Below are the code and all the weights of a small trained network. Each question names an input and a class and asks about switching units off, where a switched-off unit gives its printed mean instead of its output.

import numpy as np


def w(rows, s, z=0):
    codes = np.array(rows[::2]) - 128.0
    scale = np.full(codes.shape[1], s)
    scale[-1] = z or s
    return codes * scale


def f(y):
    return np.maximum(y, 0)


def log_softmax(a):
    a = a - a.max(-1, keepdims=True)
    return a - np.log(np.exp(a).sum(-1, keepdims=True))


def net(x, mask):
    res = np.array(x, float).reshape(1, 8) / 4 @ E
    y = f(res @ A[0][:, :-1].T + A[0][:, -1])
    res = res + np.where(mask, y, B[0][:, -1]) @ B[0][:, :-1]
    return log_softmax(res[-1] @ U[:, :-1].T + U[:, -1])


A, B = {}, {}
E = w([
[207,197,127,159,120,71],'x0',
[199,120,163,210,189,86],'x1',
[98,194,187,167,245,87],'x2',
[160,203,55,117,159,192],'x3',
[74,124,125,36,112,15],'x4',
[53,173,219,151,23,182],'x5',
[254,189,239,53,171,187],'x6',
[97,139,175,5,138,87],'x7',
],0.0083)
A[0] = w([
[104,101,99,143,191,108,59],'N1',
[157,138,106,156,161,243,148],'N2',
[102,112,118,57,138,102,179],'N3',
[214,170,141,117,167,170,175],'N4',
[179,137,108,137,158,82,27],'N5',
[221,143,154,127,163,154,253],'N6',
[95,150,138,108,105,156,133],'N7',
[115,97,157,244,103,146,101],'N8',
[143,169,249,132,186,104,134],'N9',
[123,105,65,112,115,111,109],'N10',
[96,86,120,141,196,92,121],'N11',
[53,113,145,76,95,174,137],'N12',
[109,247,127,161,154,123,117],'N13',
],0.014,0.0033)
B[0] = w([
[194,176,153,149,131,107,174],'N1',
[81,138,99,80,182,21,212],'N2',
[146,91,168,66,119,131,204],'N3',
[91,72,91,181,72,155,227],'N4',
[95,124,150,148,96,191,177],'N5',
[93,98,124,171,81,195,231],'N6',
[120,125,174,164,144,171,168],'N7',
[17,100,69,117,145,83,208],'N8',
[153,218,239,94,172,147,247],'N9',
[157,164,156,111,155,123,189],'N10',
[207,185,138,119,122,91,190],'N11',
[149,136,231,109,114,201,208],'N12',
[85,153,110,246,149,157,191],'N13',
],0.012,0.015)
U = w([
[236,155,134,122,162,75,4],'0',
[146,130,169,19,159,120,151],'1',
[137,107,175,172,94,229,118],'2',
[120,171,110,174,210,75,255],'3',
[79,7,37,170,97,107,74],'4',
],0.011,0.0045)

Each question gives the input, the list of numbers given to net, and the class t.
The units are the neurons (one row each of A and B). Each row of codes is followed by its name. A weight is (code - 128) times the scale printed after its matrix; where a second scale follows, it is the last column's (A, B and U).
mask holds one flag per neuron, in row order. A switched-off neuron (its flag False) gives its mean, the last column of its row in B, instead of its output. The means were averaged over made-up inputs and are rounded, as every weight is.
A unit's drop is (log p(t) with every unit on - log p(t) with that unit switched off) / (log p(t) with every unit on - log p(t) with every unit switched off).
The circuit of an input: a set's keep is (log p(t) with only the set's units on - log p(t) with every unit switched off) / (log p(t) with every unit on - log p(t) with every unit switched off). Starting from the 12 units with the biggest drops (on a tie, the unit counted first), units are removed one at a time, each time the one whose removal leaves the highest keep (on an exact tie, the one counted first), for as long as the keep stays at least 0.8.
circuit, biggest first: the units of the circuit, biggest drop first
unit that matters most: the unit with the biggest drop
k most important neurons: the k neurons with the biggest drops, biggest first
drop of u: that unit's drop, to one decimal
input [1,-7,-3,0,-6,-4,-1,6], class 1: unit that matters most : N6
input [-6,5,8,-5,2,-2,3,-1], class 0: circuit, biggest first : [N11, N1]
input [0,-7,-4,4,-4,3,-3,-5], class 3: 2 most important neurons : [N2, N4]
input [2,2,2,-6,-4,3,1,3], class 1: 2 most important neurons : [N9, N4]
input [-8,7,-4,3,-5,-3,7,2], class 4: circuit, biggest first : [N2, N4]
input [5,8,-6,-5,7,-3,-2,4], class 0: circuit, biggest first : [N8, N11]
input [7,5,-8,-2,3,5,-4,6], class 1: 4 most important neurons : [N6, N4, N13, N5]
input [-7,4,5,8,-4,-8,2,-5], class 4: 3 most important neurons : [N4, N6, N2]
input [1,-1,1,-6,0,-2,0,-2], class 3: 2 most important neurons : [N12, N3]
input [-5,-5,-7,-7,0,0,-7,8], class 1: 2 most important neurons : [N3, N6]
input [0,-4,-5,8,-8,-6,-7,-5], class 3: 2 most important neurons : [N2, N10]
input [-8,3,-1,2,-4,-2,-4,8], class 1: 3 most important neurons : [N6, N4, N13]
input [6,-6,-8,3,-4,-5,-7,4], class 1: 2 most important neurons : [N10, N4]
input [-3,5,-7,-8,2,-5,-6,-2], class 3: circuit, biggest first : [N4]
input [-8,-6,1,-1,-5,3,6,-4], class 1: 2 most important neurons : [N2, N13]
input [2,6,0,1,4,5,-3,-2], class 3: 2 most important neurons : [N4, N6]
input [-4,-2,-3,3,0,-5,8,3], class 2: 4 most important neurons : [N8, N6, N4, N3]
input [4,3,8,-6,-5,-5,2,-1], class 2: drop of N6 : 0.5
input [-4,-8,-1,6,-1,0,8,4], class 2: drop of N4 : 0.8
input [-2,6,-2,7,6,-4,2,3], class 2: unit that matters most : N2
input [-8,6,-3,-8,4,5,-7,8], class 1: drop of N3 : 0.2
